Here is a tiny trained network, its code and every weight. The questions are about switching its units off for an input and a target symbol, where a switched-off unit gives its printed mean instead of its output.

import numpy as np


def w(rows, s, z=0):
    codes = np.array(rows[::2]) - 128.0
    scale = np.full(codes.shape[1], s)
    scale[-1] = z or s
    return codes * scale


def norm(h):
    return h / np.sqrt((h * h).mean(-1, keepdims=True) + 1e-5)


def f(y):
    return y / 2 * (1 + np.tanh(0.7978845608 * (y + 0.044715 * y**3)))


def softmax(a):
    e = np.exp(a - a.max(-1, keepdims=True))
    return e / e.sum(-1, keepdims=True)


def log_softmax(a):
    a = a - a.max(-1, keepdims=True)
    return a - np.log(np.exp(a).sum(-1, keepdims=True))


def net(x, mask):
    ids = ['ΛΣΨδεζημξ'.index(c) for c in x.split()]
    T = len(ids)
    res = E[ids] + P[:T]
    q, k, v = (norm(res) @ M[0].T for M in (Q, K, V))
    z = softmax(np.where(np.tri(T) > 0, q @ k.T / 4**0.5, -1e9)) @ v
    res = res + np.where(mask[0], z, O[0][:, -1]) @ O[0][:, :-1]
    y = f(norm(res) @ A[0][:, :-1].T + A[0][:, -1])
    res = res + np.where(mask[1:17], y, B[0][:, -1]) @ B[0][:, :-1]
    return log_softmax(norm(res)[-1] @ U[:, :-1].T + U[:, -1])


Q, K, V, O, A, B = {}, {}, {}, {}, {}, {}
E = w([
[94,130,137,144],'Λ',
[156,119,152,100],'Σ',
[119,105,142,85],'Ψ',
[80,118,135,125],'δ',
[152,112,54,254],'ε',
[165,124,164,120],'ζ',
[161,131,156,142],'η',
[116,144,141,168],'μ',
[77,114,138,111],'ξ',
],0.021)
P = w([
[95,196,205,150],'0',
[114,148,205,138],'1',
[148,125,41,123],'2',
[126,179,76,118],'3',
[91,74,205,163],'4',
[157,75,30,136],'5',
[175,214,12,87],'6',
[104,255,114,96],'7',
[159,31,195,148],'8',
],0.011)
Q[0] = w([
[140,111,83,129],'h0',
[78,152,226,119],'h0',
[121,53,229,172],'h0',
[156,59,6,155],'h0',
],0.019)
K[0] = w([
[119,68,147,151],'h0',
[155,240,87,94],'h0',
[69,241,212,91],'h0',
[122,17,251,180],'h0',
],0.016)
V[0] = w([
[208,147,132,197],'h0',
[196,99,154,169],'h0',
[51,129,121,161],'h0',
[129,195,103,247],'h0',
],0.015)
O[0] = w([
[154,2,105,118,1],'h0',
[105,44,145,119,5],'h0',
[25,188,66,99,218],'h0',
[92,21,5,87,113],'h0',
],0.012,0.0029)
A[0] = w([
[122,138,126,143,156],'n0',
[158,173,125,192,82],'n1',
[146,166,134,146,180],'n2',
[151,30,72,138,181],'n3',
[59,120,151,238,132],'n4',
[137,133,99,126,107],'n5',
[150,130,110,132,109],'n6',
[144,157,169,171,119],'n7',
[127,112,48,170,129],'n8',
[72,88,76,66,93],'n9',
[219,139,11,254,108],'n10',
[173,74,203,186,4],'n11',
[146,103,176,162,20],'n12',
[116,141,196,13,118],'n13',
[89,106,110,138,102],'n14',
[104,185,128,73,114],'n15',
],0.016,0.0043)
B[0] = w([
[129,113,126,136,146],'n0',
[145,54,97,153,187],'n1',
[96,103,113,100,198],'n2',
[92,93,189,252,254],'n3',
[198,68,103,91,163],'n4',
[132,134,137,111,133],'n5',
[132,118,145,122,122],'n6',
[144,88,118,66,211],'n7',
[173,137,125,69,202],'n8',
[212,118,77,75,253],'n9',
[192,7,147,129,157],'n10',
[21,169,141,98,185],'n11',
[87,144,120,94,146],'n12',
[192,62,77,123,170],'n13',
[139,124,93,122,155],'n14',
[127,158,158,187,215],'n15',
],0.027,0.0073)
U = w([
[172,201,22,15,101],'Λ',
[43,110,137,17,220],'Σ',
[196,152,255,99,155],'Ψ',
[68,221,68,164,112],'δ',
[113,117,98,119,2],'ε',
[43,94,186,166,157],'ζ',
[92,65,135,192,175],'η',
[133,28,27,131,86],'μ',
[97,223,110,169,115],'ξ',
],0.0097,0.0042)

Each question gives the input, a string of symbols that net reads in full, and the target symbol t.
The units are the heads (4 rows each of Q, K, V and O) and the neurons (one row each of A and B). Each row of codes is followed by its name. A weight is (code - 128) times the scale printed after its matrix; where a second scale follows, it is the last column's (O, A, B and U).
mask holds one flag per unit, heads first, then neurons. A switched-off unit (its flag False) gives its mean, the last column of its rows in O or B, instead of its output. The means were averaged over made-up inputs and are rounded, as every weight is.
A unit's drop is (log p(t) with every unit on - log p(t) with that unit switched off) / (log p(t) with every unit on - log p(t) with every unit switched off).
The circuit of an input: a set's keep is (log p(t) with only the set's units on - log p(t) with every unit switched off) / (log p(t) with every unit on - log p(t) with every unit switched off). Starting from the 12 units with the biggest drops (on a tie, the unit counted first), units are removed one at a time, each time the one whose removal leaves the highest keep (on an exact tie, the one counted first), for as long as the keep stays at least 0.8.
units of the circuit, in order: the units of the circuit, biggest drop first
unit that matters most: the unit with the biggest drop
k most important neurons: the k neurons with the biggest drops, biggest first
drop when u is switched off: that unit's drop, to one decimal
input μ Ψ ζ Σ Ψ, target Σ: units of the circuit, in order => h0; n11; n3
input Λ ζ Ψ Λ Σ Σ Ψ, target Σ: 3 most important neurons => n11; n3; n9
input Ψ Ψ Σ μ μ μ ε Σ, target η: units of the circuit, in order => n3; h0
input Σ η Λ Ψ Ψ ζ μ Λ δ, target Λ: unit that matters most => h0
input ζ Ψ Λ μ ξ Ψ δ Ψ, target δ: units of the circuit, in order => h0; n9
input Ψ Ψ μ Λ Σ Λ η Λ Σ, target Λ: units of the circuit, in order => h0; n3
input Λ Σ η δ μ Ψ ξ μ, target ξ: 3 most important neurons => n9; n3; n15
input η Ψ Λ Σ ζ, target Σ: units of the circuit, in order => n11; n12
input Σ Ψ ζ ξ η η Σ, target η: units of the circuit, in order => h0; n3
input ε μ Λ μ Ψ Ψ δ Ψ ζ, target Ψ: 2 most important neurons => n9; n3
input δ Λ Ψ, target Λ: 2 most important neurons => n3; n9
input Ψ Ψ Ψ ζ ξ, target ζ: 2 most important neurons => n11; n3
input Ψ Ψ Ψ Ψ Ψ Λ Σ Σ, target Σ: 3 most important neurons => n11; n3; n9
input δ ξ ξ μ, target ξ: units of the circuit, in order => h0
input ξ μ Λ Ψ Σ ζ η ζ Λ, target ζ: 2 most important neurons => n3; n11
input ζ Σ Λ Ψ Ψ Ψ Λ ξ Σ, target ξ: 3 most important neurons => n9; n15; n3
input η Ψ Ψ Λ Ψ Λ η δ μ, target δ: 4 most important neurons => n9; n3; n13; n15
input Λ Ψ μ, target Ψ: 2 most important neurons => n3; n9
input Ψ Σ ζ η Ψ ξ Ψ, target ξ: 2 most important neurons => n9; n15
input Ψ ζ δ η, target δ: 2 most important neurons => n3; n9
input ζ μ Ψ δ ξ Ψ, target ξ: drop when n1 is switched off => 0.0
input Λ Ψ η, target Ψ: drop when h0 is switched off => 0.9
input Ψ η Σ η δ Ψ Ψ Λ Ψ, target Λ: drop when h0 is switched off => 0.5
